(in the rows, 128 means zero)
Each row is followed by its group and then its class within the group.
[139  59 145 128 226 117 144  94 144 126 120 151 138 129 164  88 138 122
  69 112 118 100  65 168 114 145 110 142  64 113 132 136 177 145 126 137
 112 131 132 166 101 130 124 219 122 175 119 125 119 134 138 160 123  89
 150 156 217 180 138 130 111 160 118 137  88 131] -> (81) j638
[128 101 145 146 137 128 149  97 130 125 130 122 140 137 144 136 128 102
 125 145 132 122 113 107 131 141 149 135 113 139 127 131 164 150 128 142
  84 130 126 148 105 118 147 182 118 134 117  90 125 120 132 146 144 114
 130 166 163 154 138 137 132 123 132 136  66 149] -> (81) j532
[131 120 136 142 118 113 120 165 140 132 124 128 131 126 128 168 104  59
 126 134 131 114 134 121 149  92 147 137 112 145 173 123 106 114 166 131
 125 130 134 144 145 124 145  73 136 134 130 109 119 126 116 128 135 114
 165 118 151 122 139  88 165 151 141 151  86 144] -> (73) j274
[125 135 130 121 129 111 117 164 134 127 128 151 146 122 139 166 119 125
 127 151 124 130 129  86 155 116 143 138 103 153 156 131 134 136 173 120
 108 121 146 176 170  96 136 110 127 107  98 131 123 126 142 133 128 121
 176 151 170 131 113 117 130 141 134 145 107 144] -> (73) j667
[125 106 148 127 132 130 146 127 145 119 125 119 136 147 133 106 135 137
 110 140 128 117 100  93 136 154 131 133 106 128 134 137 174 146 125 131
  83 119 129 156 130 115 118 198 116 126  90 107 128 137 135 155 135 103
 116 160 194 171 139 129 132 131 127 138  85 138] -> (81) j532
[135  91 124 139 146 131 140  68 128 124 125 131 132 131 162 121 131 115
 139 127 129 116 112 152 109 118 143 137 104 125 109 128 155 149 114 135
 105 129 132 135  89 121 148 188 117 145 141 113 132 119 126 152 139 137
 126 149 129 129 140 145 130 123 132 123 107 143] -> (81) j856
[135  77 126 148 133 128 137  77 137 134 118 123 153 131 151  90 129 108
  70 120 118 114  78 144 115 143 126 134  84 122 128 136 172 138 110 142
  98 120 130 159 123 136 110 240 110 173 147 101 113 136 131 152 134  97
 119 156 186 205 129 149 117 156 109 136  72 163] -> (81) j532
[127 146 135 126 114 115 114 143 134 136 126 130 136 130 143 156 115  80
 153 136 124 126 150  98 148  82 135 138 107 150 160 135 126 129 173 121
 111 129 140 166 149 104 149 106 139 136 101 127 120 137 126 131 126 129
 163 114 163 112 133  97 153 141 135 139 112 129] -> (73) j274
[125 140  99 107 125 124  98 166 131 128 126 127 139 120 139 163 112  60
 144 128 118 131 164 133 138  78 138 138 125 151 149 132 110 123 154 115
 103 122 149 131 161 124 133 103 137 129 119 132 130 133 136 123 120 144
 156  93 125 120 130 118 151 138 136 148 134 165] -> (73) J727
[141  70 113 136 137 133 137 116 127 123 126 121 151 138 153 116 129 104
 155 128 117 111 138 138 122 112 175 137  98 138 121 130 173 151 106 131
  83 130 145 158  92 113 146 198 134 137 161  97 132 107 105 172 160 150
 100 153 127 111 154 143 153 123 137 133  86 163] -> (81) j856
[131 132 132 129 116 112 126 197 135 122 135 136 137 126 126 186 104  78
 131 142 123 138 167 117 154 112 161 127 131 159 160 119 114 120 169 134
 112 127 136 127 135 117 157  37 138 115 110 115 134 109 133 124 128 133
 185 128 152 103 127 108 142 132 154 137  92 144] -> (73) j274
[131 106 134 140 134 129 152 100 138 120 121 120 143 128 142  97 132 134
  90 127 125 132 111 125 120 152 135 128 119 131 122 136 170 136 111 146
  92 132 123 146 117 127 124 216 114 156 119 106 125 133 129 148 136 113
 108 159 191 176 128 157 116 128 119 131  80 148] -> (81) j532
[135 107 133 142 132 134 146  83 129 126 124 122 149 135 159  97 136 129
 143 131 126 125 126 110 119 127 143 134 103 138 116 140 165 151 121 120
  86 133 131 168 103 110 146 226 127 143 113 110 133 135 127 152 131 140
  98 155 172 140 139 144 131 120 122 130  97 138] -> (81) j532
[131 121 117 130 153 136 144  67 145 121 106 124 128 128 172 105 123 103
 100 117 124 103  93 134 114 118 126 144 102 123 136 145 189 155 106 129
  79 126 132 141 146 126 118 252 109 172 119 118 122 133 112 151 131 110
 100 141 246 222 142 142 169 153 111 157  98 170] -> (81) j532
[132  91 138 161 133 135 158  78 137 132 119 118 147 132 158 113 118  90
 116 133 123 119 123 135 117 125 164 132 108 127 133 136 171 139 117 148
 105 136 114 148  88 125 149 202 117 169 147  90 123 117 107 156 140 121
 108 156 176 151 140 140 145 131 125 134  62 149] -> (81) j856
[124 145 132 133 111 115 116 153 138 137 126 121 154 125 146 120 119 121
 124 136 113 138 146  89 142 100 136 121 106 149 159 141 134 119 170 106
 114 127 133 189 162 105 136 145 135 133 110 131 118 152 125 137 116 129
 131 130 177 123 119 110 132 139 122 137 113 127] -> (73) j667
[132  99 141 146 144 130 145  60 136 135 122 123 144 138 159 125 129  73
 113 139 131 115  97 108 113 130 131 142 101 145 126 141 170 152 131 136
  65 128 126 151 105 124 138 227 108 155  88  88 123 140 148 146 131 103
 134 151 186 188 145 137 109 131 128 142  58 167] -> (81) j532
[132 130 141 122 121 119 120 175 132 125 133 135 132 144 125 166 120  83
 148 146 129 126 142  87 154 113 142 138 116 144 158 127 120 141 164 124
 102 128 134 148 136 117 140  74 141 107  91 112 132 125 136 128 135 119
 171 128 131 109 137 100 140 132 150 141  97 132] -> (73) j274
[133  79 134 138 139 132 148  97 138 126 122 125 144 140 146  97 135 118
 109 129 125 110  94 115 125 139 130 127  89 121 128 136 184 154 111 132
  79 124 136 161 117 116 125 228 113 145 126  94 125 136 122 160 144 115
 105 163 182 179 148 140 138 140 122 143  75 156] -> (81) j532
[132 116 123 123 112 117 109 182 144 128 130 134 144 132 134 147 113  60
 124 128 115 126 150 127 146  95 139 135 100 148 158 133 124 125 167 117
  98 124 146 157 149 123 137 108 141 134 104 121 130 141 142 134 124 120
 170 112 154 122 132 104 137 154 138 145  96 151] -> (73) j274
[137 125 133  93 129 112 113 216 136 115 144 150 123 141 118 177 124 109
 157 139 132 122 142 106 153 122 139 132 120 143 146 120 118 138 156 121
 105 122 150 137 160 104 130  53 144  82  88 132 140 111 142 126 138 125
 188 125 122 102 144 105 147 139 152 143 124 139] -> (73) j274
[126 133 126 138 122 123 110 128 135 144 125 126 135 127 142 162 107  41
 144 141 124 115 140 100 142  68 142 137 103 147 170 132 124 124 170 115
 104 122 138 164 158 113 141 107 136 135 120 112 122 136 119 125 135 119
 159 110 139 131 138  93 169 149 135 152  99 147] -> (73) j274
[127  85 141 146 137 137 152  83 136 132 120 122 133 149 132  92 132  98
 105 136 132 103  94  99 128 137 136 137  98 118 139 139 186 149 105 132
  78 126 124 154 123 126 114 245 110 153 126  81 122 140 112 153 153 103
  84 151 172 201 155 129 156 147 118 144  67 146] -> (81) j532
[135 103 156 118 121 132 151 100 129 113 124 141 128 151 163  88 144  89
 145 128 132 110 110 112 120 141 129 152 104 131 108 145 182 159 119 117
  58 131 122 143  88 121 139 231 124 142  45 100 147 142 144 159 130 111
 120 141 212 155 173 138 134 124 134 131  82 134] -> (81) j532
[129 105 136 145 123 121 144  62 136 140 119 124 141 120 156  89 136 171
 103 119 122 123  96 130 114 128 118 136  94 119 131 133 159 134 128 125
 142 129 122 180 111 116 134 213 119 163 153 143 111 138 111 149 123 128
  99 155 179 147 115 134 116 141 110 123 120 111] -> (81) j638
[123  99 149 159 129 135 159  76 131 128 123 108 136 144 130 113 122 103
 110 142 135 121 108  86 127 143 142 130 121 129 134 136 168 137 117 147
 102 136 117 140 103 123 133 199 112 145 140  81 120 128 109 140 148 109
  92 165 157 171 140 133 144 129 130 135  59 144] -> (81) j532
[132  99 144 134 124 135 147 123 133 124 125 119 133 140 139 104 122  95
 131 135 127 120 132 119 129 127 141 135 122 135 131 137 162 138 118 129
  85 133 121 132 114 126 141 188 120 144 114  91 132 139 120 147 137 119
 100 133 169 153 157 130 152 130 129 134  86 149] -> (81) j532
[125 156 115 117 136 114 102 146 135 132 127 135 142 114 147 185 113  76
 122 130 125 134 136 127 141  94 125 140 117 157 152 130 103 124 179 119
 106 120 148 145 171 117 143  86 133 126  94 141 123 132 151 110 100 125
 199 108 152 133 109 117 120 139 136 145 129 145] -> (73) J727
[124 138 124 131 114 116 104 177 134 138 130 126 145 125 123 159 112  87
 135 134 121 127 147  95 154  87 138 135 104 146 171 131 112 122 175 112
 117 122 145 170 173 113 132  87 137 118 121 129 115 140 128 127 129 127
 160 112 131 114 126  99 146 152 134 146 108 140] -> (73) j274
[126 149 129 106 124 115 102 180 126 129 135 137 144 133 123 170 128 100
 158 148 128 138 150  94 145  99 127 133 122 151 146 128 101 126 181 105
 107 117 150 161 167 106 134  67 143  85  79 138 131 139 159 115 120 134
 181 117 108  86 125 115 122 132 145 133 143 127] -> (73) j667
[132 118 131 115 128 118 120 173 134 128 130 141 123 131 138 161 120 110
 147 123 125 117 138 130 142 108 146 133 110 136 150 118 136 138 145 124
 122 125 143 136 135 118 143  85 141 116 118 133 127 111 123 144 134 128
 165 124 154 107 137 108 158 138 144 140 124 133] -> (73) j274
[126 170 131 119 132 124 129 126 136 124 120 126 135 120 161 156 115  96
 130 130 123 130 141 115 131 109 134 133 129 150 138 134 128 133 155 126
 102 130 135 133 145 116 146 126 127 139  87 132 127 130 138 126 112 123
 160 124 205 140 121 127 136 130 126 148 119 142] -> (73) J727
[125 155 124 124 120 119 111 138 128 134 127 129 142 123 150 158 116  98
 154 135 122 135 153 109 140  90 132 135 112 151 149 127 114 125 172 112
 121 126 140 177 148 111 156 102 138 125 107 143 122 129 132 125 110 139
 158 117 149 100 122 110 132 134 133 137 129 126] -> (73) J727
[135  94 136 152 142 137 153  35 125 128 120 125 138 139 169 119 133  67
 146 135 130 120 116 133 102 123 144 140 111 134 103 136 163 151 115 136
  80 135 124 130  65 126 155 215 116 157 118  86 127 123 133 149 137 138
 119 149 148 145 147 145 127 113 135 123  69 151] -> (81) j856
[127 166 111 109 117 123 108 172 141 118 118 132 153 117 162 151 108  51
 127 110 111 125 158 155 137  85 132 141 121 147 155 144 127 129 148 113
  83 127 144 122 161 128 134 132 133 159  81 136 135 138 141 132 103 123
 166  84 220 151 139 121 152 149 130 156 128 164] -> (73) J727

Each row is followed by its group and then its class within the group.
[ 28 100 128 146 146 134  70 121 120 136 122 106 152 125 163 131 147 100
 125  99 140 121 132 154 175 112 124 131 138  95 183 127 140 124 137 124
 134 137 133 103 179 181 131 136  74 105  82 135  97 173 122  90 148 172
 159 166 149  77 124 105 140 131 136 112 157 118] -> S (277)
[ 27 102 133 146 155 135  97 106 141 155 121 145 114  97 160 129 145  98
 119  96 128 127 126 138 138 125 133  97 137  99 185 133 138 119 138 113
 129 124 137 115 138 193 115 149 110 126  73 116 120 171 136 100 142 128
 139 154 124  84 134 111 118 129 145 112 163 119] -> S (271)
[ 83 127 123 141 121 121 108 103 122 115 107 129 139 101 156 133 132  85
 121 106 111 123 147 126 121 124 130 119 144  87 150 123 132 103 140 151
 126 127 135 127 138 184 143 128 100 101  95 136 100 176 161  98 118 101
 163 172 150 112 118 109 113 128 125  97 190 129] -> S (274)
[149 141 151 134 133 122 141 112 105 197 109 101 144 134 120 110 111 113
 142 159 129 141 133 136 147 149 130 111 137 109 135 126 133 114 118 159
 118 117 134 118 148 148 124 129 139 123 149 132 153 101 110  97 155 177
 171 112 182 121 116  92 172 136 119 145 137 126] -> L (280)
[112 110 142 132 128 107 105 113 135 179 139 137 106  98 152 104 130 129
 179 128 138 108 126 120 120 131 120 116 126  70 171 140 123 111 108 140
 144 134 139 123 156 193 120 146 148 177 101  99 124 174 130  95 117 114
 166 135 112 116  91 112 124 133 135 126 173 114] -> S (271)
